Moves between points:
* | g w
s154 | s843 s927
s212 | s847 s628
s989 | s520 s735
s717 | s180 s783
s966 | s768 s960
s501 | s116 s162
s560 | s258 s73
s344 | s80 s653
s901 | s966 s983
s340 | s163 s747
s609 | s989 s446
s626 | s735 s520
s129 | s381 s548
s306 | s73 s258
s768 | s747 s163
s960 | s983 s966
s847 | s264 s745
s735 | s446 s989
s733 | s129 s265
s745 | s628 s847
s843 | s340 s176
s264 | s717 s701
s628 | s306 s212
s446 | s154 s609
s162 | s700 s501
s408 | s162 s116
s404 | s783 s180
s14 | s548 s381
s163 | s960 s768
s180 | s946 s404
s381 | s560 s14
s265 | s472 s733
s700 | s626 s604
s604 | s501 s700
s747 | s176 s340
s258 | s212 s306
s520 | s604 s626
s701 | s745 s264
s80 | s404 s946
s927 | s609 s154
s983 | s460 s901
s73 | s14 s560
s548 | s265 s129
s116 | s344 s408
s460 | s733 s472
s176 | s927 s843
s783 | s701 s717
s946 | s653 s80
s653 | s408 s344
s472 | s901 s460

The rows follow the links: the fewer symbols apart two points are, the more alike their rows tend to be.

Each row is also shifted at random along 4 hidden directions that mean nothing.

Rows with their points:
-31   -1   -6   -6  -16    8   25    4  -18    6  -24   31   25   32   -5   -9  -14    5    4   17    2  -24   -8   11    6  -28  -39   38   36  -28  -12  -18  -11   -5   -3   -3    0   14  -13  -16  -18   35   -9    2  -20    7   39   26   16  -12; point s472
 -6    2    1    0  -19   19   16  -16    0   24  -25  -11   -9   29   -4  -16  -18  -34   -5  -16  -38  -28   14   -3  -22   -5  -42   22   27   14   -5    0    9   -2   11   30  -14  -29   12  -25  -17   45   21  -15  -48  -22   41    3   16  -21; point s265
-17  -22  -27  -14   42   15   -8   13  -18   -6  -10   35   -9  -24   -7   -1  -13   20    5   -5   42   -9   -6   19    7  -19   37  -13  -27   23  -21  -22  -38   -5  -15  -28   32   19   12   17   11  -32  -12   21   54   -4  -40   -9  -15   -1; point s176
-59   12  -23   10    2    2    6  -10    7   16  -20  -38  -14  -19   24   -2  -12   -4  -27   -1  -29  -36   21   -5  -72  -12   14    9  -10   11  -11   36   25   -3   19   -5  -10  -20    5  -42   26  -27  -18  -12    1  -45    1    7   -1   -8; point s381
123    8  -13  -19   -8  -19   -4   15  -32  -21    9   35   45   -3   19    2   12   51   20  -32   36   29  -33   10   31    9   -1   47  -18  -14   27   20    1    8  -11  -24    4   37    2   16   23  -31   -8   22   12   32  -12  -15  -11   28; point s404
-19  -22   28  -10   -2  -15   -4  -16  -17   -9   12   28   16   54   -4  -20   11   -2   31   -1   20  -15  -28   -5   40   -1  -21  -12   23    5   -1  -49  -21   -9    9    5   30    5   -3   28  -18  -11  -27    7   10   19   10  -21  -27   19; point s154
 10  -12   25   -5    4   -7    7   36   23  -52   19  -43  -24  -70   -9    3   19   79  -67   25   16    7  -37   40   21  -19    1  -12  -17   -4  -13   -1   48   24  -15  -23  -37  -41  -46  -27   27   45    6   18    1   20    0   41    0   -1; point s946
 77   15   37    6   -8   -2    0   18   35   27   12  -54    6  -57    8   10   12  -31  -37    4  -30    6   37    9   -9   18   -7   -9   17   16    8   17   32   12   24   43    3  -33   13    7    8   24    0    5  -20    0  -15   16   19  -27; point s717
-38   -8   -6  -14   11   20  -10   -2    2  -11  -24  -20  -23  -67    9    6  -23   21  -75   -9    5  -41    4   35  -40  -40   -6   -4  -24   29  -37    9   18   22   10    6    4  -43   14   -7   33  -18  -16   -8    3  -60  -20   14    0  -23; point s747
 10    6  -10   20   32    1   -2   21   37   13   13  -31  -33  -24    2  -10   23   24    1   16   -6   10    3    4   -6   27   42  -39  -12   15   -5   -5    8  -11    9   -4   26  -14  -22  -41   37    2   -6   26   26    7  -14  -47   13   18; point s989
-84  -12   15   12  -10  -17   -9    6   -2  -43   15    3   49   16   -2   -2   20    2    6   10   20   38  -14  -19   29  -12  -15  -26  -10  -64   41  -19   -9    4  -23  -27    3   34  -27   48   -4  -50    2   -8   23    5  -33    5   -7   21; point s745
108    4  -46  -19   20   30    2   10  -27   15  -38   10   39  -31   44   -7  -15   25   -7  -22   23  -14   -4   28   -2   -3   -3   36  -10    5   -6   27  -15    6   -2   -6   33   32    1    1   44  -41    5   42   11  -30  -19  -37   23    7; point s768
-62   15   37   10  -25  -12   11   -7   27   34   18    5  -46    7  -24   27   -6  -49   15   27  -20  -11   24  -17  -15   -6    7   15   20   15  -13   12    3   -9   16   23  -38  -24   24   -6  -39   50  -22  -41  -17   31   24   62   -5  -27; point s501
 44   -4  -14  -23    5   28    8   -3  -36   10  -34   35   29    3   13    4  -24   17  -16  -16   24  -22   -1   26    2  -14  -16   39    7   14  -16    6   -9    1   -4   -8   18   23    7   -5   11   -9  -14   20    0  -12   -2   -3    0   -5; point s966
 28   15  -13   17   28   13  -17   -7   24   29    2  -28  -25  -18    4   15  -10  -54   11  -14  -27   11   50  -14  -18   41   54  -36  -13   33  -11    8  -14   -9    3   29   27   -4   31   18    2  -19    9   -4   21  -26  -27  -34    8    0; point s609
 -1    0    3   10   34    1    3   -8   35    8   20  -45  -86  -32  -18    0   -5   -6  -16    3  -24  -23   20    2  -28   18   37  -39  -12   64  -36    3   15  -10   15    6  -18  -54    9  -33    6   30   -9  -13   11    3    8  -13  -12  -14; point s520
 31    7   28    1   -9   -6   -6   31    5   -3   18   16   12  -18  -30   33    5   -9    0   24   12   31   10   -3   39    7   17    0    4  -27   16   -5    1   11  -13    4   -8    6    7   28  -29   42    2   -4    6   42  -12   42   10  -25; point s180
 53   16  -35   -2    4    2   -3  -46   19  -28   -5  -58  -56  -57    7   -4  -17   -2  -53  -55  -48  -10   22   -9  -60   11   -7    6  -49   48  -22   53   61   27    9   21  -76  -60   20  -11   20  -19   50  -40  -30  -61   22  -11  -19   -7; point s162
-37   -7  -13   11   25   10  -27   13    3   18    1   24   -7   -5  -12   24  -10  -31   24   -3   26    2   17    6   -2    3   52  -29   -9    9   -6  -16  -36   -9  -11  -17   34   25   23   21  -13  -35   -9    2   33   -1  -44   -4   -7   -3; point s927
-24   39   46   15  -34  -12  -14   16   14   57   13   15   69   25   19   28    2  -82   51   40  -15   23   53  -40   10   27    8   -1   47  -39   49    1  -32  -14   33   32   30   50   32   40  -41  -14  -28  -16   -3   33  -27   29   40  -13; point s847
-57  -17    6   12   14   -1    3  -22   13  -23    6  -10  -31   39  -22  -16   10  -20    8   -6  -18    3  -10  -16    0    0   -7  -46   -3    2   -1  -33   -7   -2   -6    9    2  -27  -15   -1  -19   16   20   -8   -1   -2   24  -29   -6    4; point s73

Where do the symbols, taken in turn from left to right, take each start?
Answers are names.
-21   -2   16   -3   12   -6    6    2   26    6   31  -20  -84  -12  -23    3    9   30   -2   19   -1  -23   -9    4   -1   -4   38   -7   -5   45  -37  -17   14  -15   15  -14  -27  -42    1  -47   -2   51  -26   -4   13   41   17    9  -23   -8
w g g: s735
-39  -43   -4  -10   16  -12  -13    3  -24  -56   27   45  -18   38  -41  -19   13   31   28  -12   54   23  -54    8   57    0   30  -41  -41   -6  -10  -53  -37  -10  -45  -45    5   16    2   40  -23  -14    2   13   56   28  -18  -36  -45   34
g w w: s306
 62   17  -20    5    0    0   -4    9   -2  -16    8   24    9  -20  -23   27   15    1    3  -13    1   45    2  -11   15   29   25    7  -14  -35   21   28    2   15  -29  -15  -30   30    6   24  -21    9   54   -6   -8   20   -6   19   -4   -3
g g w: s501
 -8    4   -9   -3   15   -8  -15    2   -7   17   14    7  -28    9   13   -7    1   11   28    1   13  -38  -11    4  -12    5   29    7   -8   54  -20  -11  -15  -21   19  -12   22  -12   19  -23   16  -17  -59    2   35   14  -11  -13  -31   19
w g w: s560
 27   12  -35    6   -9  -16   -7  -31   -1  -32   12  -14   -1    6    9  -15   14   21    5  -32  -14   13   -8  -21  -30   20  -11    6  -28    7   12   33   20    8    1  -10  -40   -4   -8  -12   23  -34   27  -19  -10  -24   14  -30  -15   28
g g g: s446
-75  -12   11   -4  -18  -24    0  -33   -7  -37   21  -25  -13   28    9  -30    5    4   -8  -14  -12  -23  -18   -2  -24  -12  -40  -12   -6   23   -3  -10   13    6   17    3  -18  -46   -3   -1    9  -28  -32  -29   -6  -23   23   -7  -33   11
g g g g: s340
-68  -10   20   12  -23  -35   -3    2  -11   -4   14   25   59   70    7  -28   20    5   49   17   10   11  -33  -25   32   -1  -26   -5   29  -39   45  -32  -23    2    2  -11   31   41  -32   22  -15  -30  -29   14   10   22    7  -24   -9   37
g w g: s609
-15   -6   39  -19  -30  -16    9  -19    8  -20    6  -23  -42  -59   -7    5  -10   15  -43    0   -9  -31   -2   22  -37  -27  -29   32   -4   33  -26   16   54    7    7   -1  -51  -71   15  -18   -9   45  -22  -41  -28    9   26   67  -25  -30
w w g g: s404
-66   16   44    0  -14  -17    0   -2   24   36   11  -36  -12  -32   14   12   -1  -46   -7   20  -21  -44   32    0  -37    0    1  -11   22   33   -8   -6    6   -1   54   23    8  -50   24   -3   -3  -12  -59  -37   11   -9  -15   31   -7  -11
g g: s264
 62   12   37    7   -3  -18    1   36   22   20   27  -23   38  -17   35   -6   22   28   13   28    3   16   -4    3   19   15    1   -4   21  -10   22   -7    2    1   28    3   41    1  -29  -11   22   11  -29   51   -3   34  -16   -9   37   12
w w w: s701
-39  -10   -1  -15  -12   22   19  -12  -17   14  -33   16    2   -4   -2    0  -24  -14  -30    1    3  -32    8   19  -19  -41  -48   33   22    2  -28    0    6    5    7   11  -10  -18   11  -13  -12   29  -23   -7  -33  -25   32   41    7  -30
w w: s901
-72   -1  -11   13  -23  -31   -3  -33   -2  -31   12  -23    5   12    5  -23    7  -13   -9  -13  -22   -8    9  -20  -38  -11  -32   -1   -6  -11   17   20   29    9   18    6  -35  -19   -5   -3    3  -43  -14  -33  -14  -31   21    0  -23   18
g g w: s609
-14   30   27    4  -32  -24  -10  -16    7  -15   -5  -44   43  -57   33   12    0  -51  -55  -10  -41   12   29   -3  -48   -8  -42    7   -4  -22   28   49   42   32   19   30  -32  -25   25   46    2  -36   16  -48  -39  -57  -12   50   18  -19
w w w g: s180
-37  -40   -8  -15   34   39   16    7  -18  -22  -33   25  -65  -18  -51   15  -26   32  -40    5   33  -27  -26   35   19  -46   15    7  -15   18  -57  -24   -6    3  -42  -20   -7  -16    6  -12  -18   42   19   -1    9    8   12   24  -14  -26
w g: s966
 94    2  -45  -11   16   -4   -9  -11   -1  -28    7   10  -38  -20  -10   20  -12   -7    2  -48   -6   28   10  -15   -2   22   35   12  -48   18   -8   34   14    2  -31  -13  -47   -2   26   11   -4    2   52  -20    6    3    1  -14  -30    7
w w g: s162
128   12    9  -12    2   22    4   15   16   12  -25  -37   48   13   38  -37    8    9  -18   -6  -21   11    7    6   19   20  -38  -18   26   -2   21   -9    0   19   20   46   53    6  -25   -6   36    2   27   53  -27  -21    7  -65   50    4
w g g: s927
 26   -4  -71    3   36   37    0  -11  -22   12  -27   34  -40    6   -5   14  -33   -7    8  -31   21   -7    6    2   -6   -1   45   24  -29   25  -27   19  -20  -14  -27  -21   -5   32   37  -16   -5   -5   40    2    7  -12   -5  -19  -13   -7
w g g g: s966
 21  -20    4  -18    3  -11  -19  -36   -1  -40    1  -18  -24  -53  -21   13  -18  -49  -38  -52  -16   -7   29   17  -22  -10  -16  -14  -42   44  -18   22   14   23   -2   21  -26  -54   51   59   -9  -32   20  -53   -4  -47  -17   17  -27  -12
w w g w: s847
